[[-30, -54, 6, -13, -32, 47, 1, -33, -40, -32],
[22, -42, 18, 11, -17, 55, 22, -37, -38, 51],
[54, -43, -35, -38, -40, -35, -37, 7, 51, 42],
[-41, 1, 36, -47, 35, 48, 38, 7, -27, 38],
[52, -54, -50, -33, 54, 52, 53, 25, -22, -52]]
->
[[-30, 22, 54, -41, 52],
[-54, -42, -43, 1, -54],
[6, 18, -35, 36, -50],
[-13, 11, -38, -47, -33],
[-32, -17, -40, 35, 54],
[47, 55, -35, 48, 52],
[1, 22, -37, 38, 53],
[-33, -37, 7, 7, 25],
[-40, -38, 51, -27, -22],
[-32, 51, 42, 38, -52]]

[[-33, 18, 2, 0, 7],
[-54, 28, 1, 50, -18],
[2, 60, 0, 22, 20],
[-28, -39, 4, 19, 46],
[33, -14, 1, -31, -2]]
->
[[-33, -54, 2, -28, 33],
[18, 28, 60, -39, -14],
[2, 1, 0, 4, 1],
[0, 50, 22, 19, -31],
[7, -18, 20, 46, -2]]

[[-1, -27, 0, 1, 2, 2, -10, 12, 2, 1, -1, 1],
[4, -66, 5, 2, 6, 11, -13, 19, 8, 6, -4, 13],
[2, -32, 0, 2, 2, 2, -13, 12, 2, 0, -8, 2],
[48, -12, 24, 2, 16, 27, 27, -27, 7, 14, -67, 44],
[15, -26, 6, 3, 6, 5, -11, 8, 1, 1, -35, 8]]
->
[[-1, 4, 2, 48, 15],
[-27, -66, -32, -12, -26],
[0, 5, 0, 24, 6],
[1, 2, 2, 2, 3],
[2, 6, 2, 16, 6],
[2, 11, 2, 27, 5],
[-10, -13, -13, 27, -11],
[12, 19, 12, -27, 8],
[2, 8, 2, 7, 1],
[1, 6, 0, 14, 1],
[-1, -4, -8, -67, -35],
[1, 13, 2, 44, 8]]

[[-22, -1, 5],
[65, 34, -39],
[-2, 40, 49],
[0, 57, -5],
[-39, 19, -55],
[-55, 20, -37],
[-9, -71, -25],
[-21, 36, -15]]
->
[[-22, 65, -2, 0, -39, -55, -9, -21],
[-1, 34, 40, 57, 19, 20, -71, 36],
[5, -39, 49, -5, -55, -37, -25, -15]]

[[2, -41, -41, -42, -41, -42],
[38, -52, -51, -52, -52, -51],
[-9, 20, 19, 19, 20, 18],
[-10, 24, 25, 24, 24, 24],
[33, -28, -28, -27, -28, -25],
[-19, 35, 36, 35, 35, 35],
[16, -51, -51, -52, -51, -52],
[-21, -23, -24, -25, -23, -26],
[32, -51, -52, -51, -51, -51],
[37, -40, -41, -41, -40, -41],
[31, -35, -35, -34, -35, -34]]
->
[[2, 38, -9, -10, 33, -19, 16, -21, 32, 37, 31],
[-41, -52, 20, 24, -28, 35, -51, -23, -51, -40, -35],
[-41, -51, 19, 25, -28, 36, -51, -24, -52, -41, -35],
[-42, -52, 19, 24, -27, 35, -52, -25, -51, -41, -34],
[-41, -52, 20, 24, -28, 35, -51, -23, -51, -40, -35],
[-42, -51, 18, 24, -25, 35, -52, -26, -51, -41, -34]]

[[10, -15, 6, -5, -2],
[-33, 27, -7, -53, -59],
[0, -18, -22, 27, 18],
[-4, 17, 10, 19, 15],
[-15, 6, -4, -21, -10],
[16, 6, 26, 24, 28],
[-11, 13, -13, -25, -5],
[22, -23, -14, 3, 18]]
->
[[10, -33, 0, -4, -15, 16, -11, 22],
[-15, 27, -18, 17, 6, 6, 13, -23],
[6, -7, -22, 10, -4, 26, -13, -14],
[-5, -53, 27, 19, -21, 24, -25, 3],
[-2, -59, 18, 15, -10, 28, -5, 18]]
